Below is a small trained network, with its code and all its weights. Each question gives an input and a target symbol and asks what happens when units are switched off, that is, made to give their printed mean instead of their output.

import numpy as np


def w(rows, s, z=0):
    codes = np.array(rows[::2]) - 128.0
    scale = np.full(codes.shape[1], s)
    scale[-1] = z or s
    return codes * scale


def norm(h):
    return h / np.sqrt((h * h).mean(-1, keepdims=True) + 1e-5)


def f(y):
    return np.maximum(y, 0)


def softmax(a):
    e = np.exp(a - a.max(-1, keepdims=True))
    return e / e.sum(-1, keepdims=True)


def log_softmax(a):
    a = a - a.max(-1, keepdims=True)
    return a - np.log(np.exp(a).sum(-1, keepdims=True))


def net(x, mask):
    ids = ['ΔΠαβγεθλμξστψ'.index(c) for c in x.split()]
    T = len(ids)
    res = E[ids] + P[:T]
    u = 0
    for l in range(2):
        q, k, v = (norm(res) @ M[l].T for M in (Q, K, V))
        z = softmax(np.where(np.tri(T) > 0, q @ k.T / 2**0.5, -1e9)) @ v
        res = res + np.where(mask[u], z, O[l][:, -1]) @ O[l][:, :-1]
        u += 1
        y = f(norm(res) @ A[l][:, :-1].T + A[l][:, -1])
        res = res + np.where(mask[u : u + 12], y, B[l][:, -1]) @ B[l][:, :-1]
        u += 12
    return log_softmax(norm(res)[-1] @ U[:, :-1].T + U[:, -1])


Q, K, V, O, A, B = {}, {}, {}, {}, {}, {}
E = w([
[141,133,162,131,124,177,173,98,124,104],'Δ',
[146,188,135,123,109,127,194,101,132,156],'Π',
[178,124,122,168,148,94,154,77,116,117],'α',
[133,174,184,152,111,4,139,54,95,167],'β',
[91,146,137,132,116,123,107,95,244,88],'γ',
[54,149,55,134,111,154,165,126,142,130],'ε',
[118,110,131,96,94,89,164,114,93,42],'θ',
[152,175,117,121,115,161,99,56,163,140],'λ',
[162,185,172,136,100,104,119,128,202,73],'μ',
[156,132,96,133,182,67,178,153,137,140],'ξ',
[183,71,69,126,82,125,103,187,120,113],'σ',
[132,149,83,88,172,74,60,126,115,95],'τ',
[128,143,163,112,168,84,109,143,53,64],'ψ',
],0.011)
P = w([
[151,134,160,45,241,173,41,253,61,204],'0',
[192,114,84,181,169,97,147,63,116,88],'1',
[201,121,70,174,154,79,159,64,126,79],'2',
[181,118,77,181,153,81,160,79,142,81],'3',
[191,143,86,182,137,72,177,69,147,80],'4',
[194,145,75,182,132,78,166,90,143,62],'5',
[185,164,77,176,120,68,164,85,138,55],'6',
[177,154,68,182,123,58,168,99,146,43],'7',
[186,170,60,189,110,47,190,113,139,58],'8',
[205,173,66,176,96,47,163,106,130,33],'9',
[173,180,52,183,111,44,174,105,134,28],'10',
[163,189,72,163,108,50,177,135,137,34],'11',
[184,170,49,183,100,40,186,98,150,29],'12',
[196,173,47,189,98,44,191,100,156,18],'13',
],0.0041)
Q[0] = w([
[212,247,30,128,96,32,170,112,174,2],'0.h1',
[121,154,212,21,140,151,25,180,99,189],'0.h1',
],0.0045)
K[0] = w([
[110,199,159,24,208,231,14,252,94,169],'0.h1',
[119,28,139,132,56,139,150,57,153,146],'0.h1',
],0.0047)
V[0] = w([
[90,99,158,93,101,253,92,122,66,196],'0.h1',
[99,79,71,175,143,101,207,226,57,130],'0.h1',
],0.005)
O[0] = w([
[68,45,199,193,85,117,103,253,128,106,3],'0.h1',
[141,12,222,10,74,37,137,65,200,157,191],'0.h1',
],0.0047,0.0026)
A[0] = w([
[146,182,116,159,162,112,227,106,117,151,149],'0.n1',
[90,111,175,167,64,89,209,162,130,52,71],'0.n2',
[133,99,11,60,102,162,92,77,236,127,122],'0.n3',
[42,108,135,235,157,187,50,165,121,164,118],'0.n4',
[77,94,165,226,115,165,73,163,198,141,3],'0.n5',
[121,149,207,143,86,208,199,87,73,202,140],'0.n6',
[91,3,156,223,74,103,78,156,124,133,68],'0.n7',
[46,137,140,74,29,143,147,57,65,242,123],'0.n8',
[120,199,83,154,139,95,102,196,57,135,156],'0.n9',
[19,80,92,65,99,158,192,127,171,181,33],'0.n10',
[112,30,193,62,105,53,86,127,175,162,133],'0.n11',
[210,160,112,65,80,144,166,174,169,148,152],'0.n12',
],0.0044,0.003)
B[0] = w([
[153,113,96,89,100,162,99,143,172,90,255],'0.n1',
[198,135,65,174,89,102,101,142,186,113,164],'0.n2',
[99,180,160,49,50,102,53,78,32,225,207],'0.n3',
[219,89,170,204,159,176,180,32,82,90,144],'0.n4',
[167,167,33,191,18,131,81,184,159,136,135],'0.n5',
[192,79,89,66,135,95,152,186,215,78,147],'0.n6',
[138,134,44,163,70,88,130,53,89,199,143],'0.n7',
[77,153,67,128,105,122,159,152,188,42,144],'0.n8',
[80,116,140,143,84,121,137,171,105,201,186],'0.n9',
[70,249,187,174,22,112,127,92,179,90,133],'0.n10',
[2,134,57,179,92,181,221,167,130,77,188],'0.n11',
[143,120,164,127,110,24,63,72,151,94,195],'0.n12',
],0.0049,0.0052)
Q[1] = w([
[78,53,213,144,222,206,134,124,129,214],'1.h1',
[150,254,12,125,98,82,105,107,143,77],'1.h1',
],0.0061)
K[1] = w([
[158,93,86,161,110,167,161,18,115,115],'1.h1',
[85,135,163,91,160,88,137,255,93,133],'1.h1',
],0.006)
V[1] = w([
[206,220,191,38,61,169,43,4,184,56],'1.h1',
[128,206,250,74,226,134,215,123,235,252],'1.h1',
],0.0035)
O[1] = w([
[2,56,141,252,138,139,67,78,203,92,37],'1.h1',
[127,164,170,234,129,94,194,130,150,203,254],'1.h1',
],0.0065,0.00083)
A[1] = w([
[62,110,42,222,164,128,79,81,186,67,103],'1.n1',
[104,216,182,59,95,181,39,139,117,171,77],'1.n2',
[10,172,125,42,38,156,104,132,134,101,62],'1.n3',
[147,171,81,65,90,183,85,60,179,124,107],'1.n4',
[120,154,74,20,200,90,70,123,95,96,157],'1.n5',
[43,173,148,132,99,133,154,206,78,215,78],'1.n6',
[40,87,232,143,225,125,216,105,96,14,3],'1.n7',
[137,27,182,82,82,92,179,149,159,118,72],'1.n8',
[178,187,113,106,126,147,122,113,151,207,101],'1.n9',
[182,120,97,169,124,234,102,253,131,109,147],'1.n10',
[182,24,114,181,149,113,161,119,142,73,18],'1.n11',
[109,169,213,119,71,129,42,95,148,83,36],'1.n12',
],0.005,0.0036)
B[1] = w([
[121,109,62,40,45,177,160,179,161,136,252],'1.n1',
[150,120,44,178,153,98,253,151,196,87,150],'1.n2',
[121,74,67,160,170,142,178,70,130,36,172],'1.n3',
[162,152,109,109,211,110,84,183,107,76,249],'1.n4',
[72,142,184,144,191,159,81,169,177,152,236],'1.n5',
[222,193,151,254,97,57,188,94,95,99,135],'1.n6',
[67,68,239,199,122,143,34,106,44,166,134],'1.n7',
[55,177,164,110,148,158,203,93,58,121,189],'1.n8',
[190,96,68,195,184,158,116,121,131,150,190],'1.n9',
[96,92,240,67,110,139,85,40,164,165,203],'1.n10',
[146,125,138,185,160,117,130,160,169,56,169],'1.n11',
[209,148,108,179,113,90,159,207,143,118,170],'1.n12',
],0.0051,0.0035)
U = w([
[170,31,100,55,13,123,62,156,105,223,172],'Δ',
[149,160,212,254,88,85,123,221,192,122,6],'Π',
[89,82,131,174,94,129,41,97,247,109,152],'α',
[197,97,90,221,170,144,123,60,104,142,77],'β',
[137,181,87,87,187,169,42,94,113,188,157],'γ',
[40,77,120,129,51,133,226,165,64,69,4],'ε',
[85,122,152,76,210,79,49,109,93,89,113],'θ',
[110,119,216,171,137,185,102,154,34,119,213],'λ',
[42,169,62,176,73,199,159,142,145,158,74],'μ',
[78,179,217,95,86,85,156,43,109,234,192],'ξ',
[125,60,169,64,137,193,198,121,143,81,106],'σ',
[172,56,96,152,225,120,172,186,154,156,124],'τ',
[183,159,95,77,129,126,221,173,166,165,152],'ψ',
],0.0063,0.0033)

Each question gives the input, a string of symbols that net reads in full, and the target symbol t.
The units are the heads (2 rows each of Q, K, V and O) and the neurons (one row each of A and B). Each row of codes is followed by its name. A weight is (code - 128) times the scale printed after its matrix; where a second scale follows, it is the last column's (O, A, B and U).
mask holds one flag per unit, layer by layer, with each layer's heads first. A switched-off unit (its flag False) gives its mean, the last column of its rows in O or B, instead of its output. The means were averaged over made-up inputs and are rounded, as every weight is.
A unit's drop is (log p(t) with every unit on - log p(t) with that unit switched off) / (log p(t) with every unit on - log p(t) with every unit switched off).
The circuit of an input: a set's keep is (log p(t) with only the set's units on - log p(t) with every unit switched off) / (log p(t) with every unit on - log p(t) with every unit switched off). Starting from the 12 units with the biggest drops (on a tie, the unit counted first), units are removed one at a time, each time the one whose removal leaves the highest keep (on an exact tie, the one counted first), for as long as the keep stays at least 0.8.
units of the circuit, in order: the units of the circuit, biggest drop first
top k neurons: the k neurons with the biggest drops, biggest first
k most important neurons of layer l: the k neurons of layer l with the biggest drops, biggest first
drop of u: that unit's drop, to one decimal
input Δ α ξ Δ ξ ξ ξ Δ ξ Δ, target Δ: units of the circuit, in order	(0.h1, 1.h1, 0.n7)
input λ ξ τ τ γ ξ τ ξ ψ, target λ: units of the circuit, in order	(0.h1, 1.n10)
input α λ μ ξ τ Δ α, target α: units of the circuit, in order	(1.h1)
input μ Δ ξ, target μ: units of the circuit, in order	(1.h1, 0.h1, 1.n1)
input ε α Δ, target ε: units of the circuit, in order	(0.h1, 0.n11)
input μ γ μ θ, target μ: units of the circuit, in order	(0.h1, 1.h1, 1.n1)
input α ξ θ β θ Π Δ ξ ψ σ ξ α, target α: units of the circuit, in order	(1.h1, 0.n11)
input ξ α ξ α θ ξ μ β τ, target ξ: units of the circuit, in order	(1.h1, 0.h1, 0.n3)
input ξ β γ, target ξ: units of the circuit, in order	(1.h1, 0.n3)
input μ Δ γ, target μ: units of the circuit, in order	(0.h1, 1.n1)
input Π Δ ε Π ξ ξ Π μ β μ, target Π: units of the circuit, in order	(0.h1, 1.h1)
input Δ ξ α ξ λ γ γ, target Δ: units of the circuit, in order	(0.h1, 1.h1, 0.n7)
input α Π σ Δ, target α: 2 most important neurons of layer 0	(0.n11, 0.n9)
input γ σ σ Π μ μ Δ ξ ε τ λ α, target γ: most important neuron of layer 1	(1.n10)
input ξ Π θ θ γ, target ξ: top 2 neurons	(0.n3, 0.n1)
input γ λ Π μ τ ξ, target γ: top 2 neurons	(1.n10, 0.n4)
input ξ λ α α ψ, target ξ: top 2 neurons	(0.n11, 1.n4)
input θ μ τ ξ, target θ: top 2 neurons	(0.n11, 1.n5)
input Δ α λ λ σ λ, target Δ: 2 most important neurons of layer 0	(0.n5, 0.n7)
input λ ξ ξ α ε β ξ θ λ ε μ α, target λ: 2 most important neurons of layer 1	(1.n10, 1.n1)
input ξ Δ ξ λ γ γ β μ λ ξ Δ, target ξ: top 2 neurons	(0.n11, 1.n8)
input Δ θ γ α Π, target Δ: top neuron	(1.n10)
input γ α ξ ξ ξ Π ξ Π ξ τ ξ α, target γ: drop of 1.h1	0.6
input Δ α β ξ α ξ ξ α γ α ξ γ ε, target Δ: drop of 0.n5	0.1
input μ Δ ξ α λ α α γ σ β θ α, target μ: drop of 1.h1	0.4
input θ ψ γ τ Δ Δ λ α, target θ: drop of 1.n1	0.1
input Δ γ ξ ξ γ, target Δ: top neuron	(0.n5)
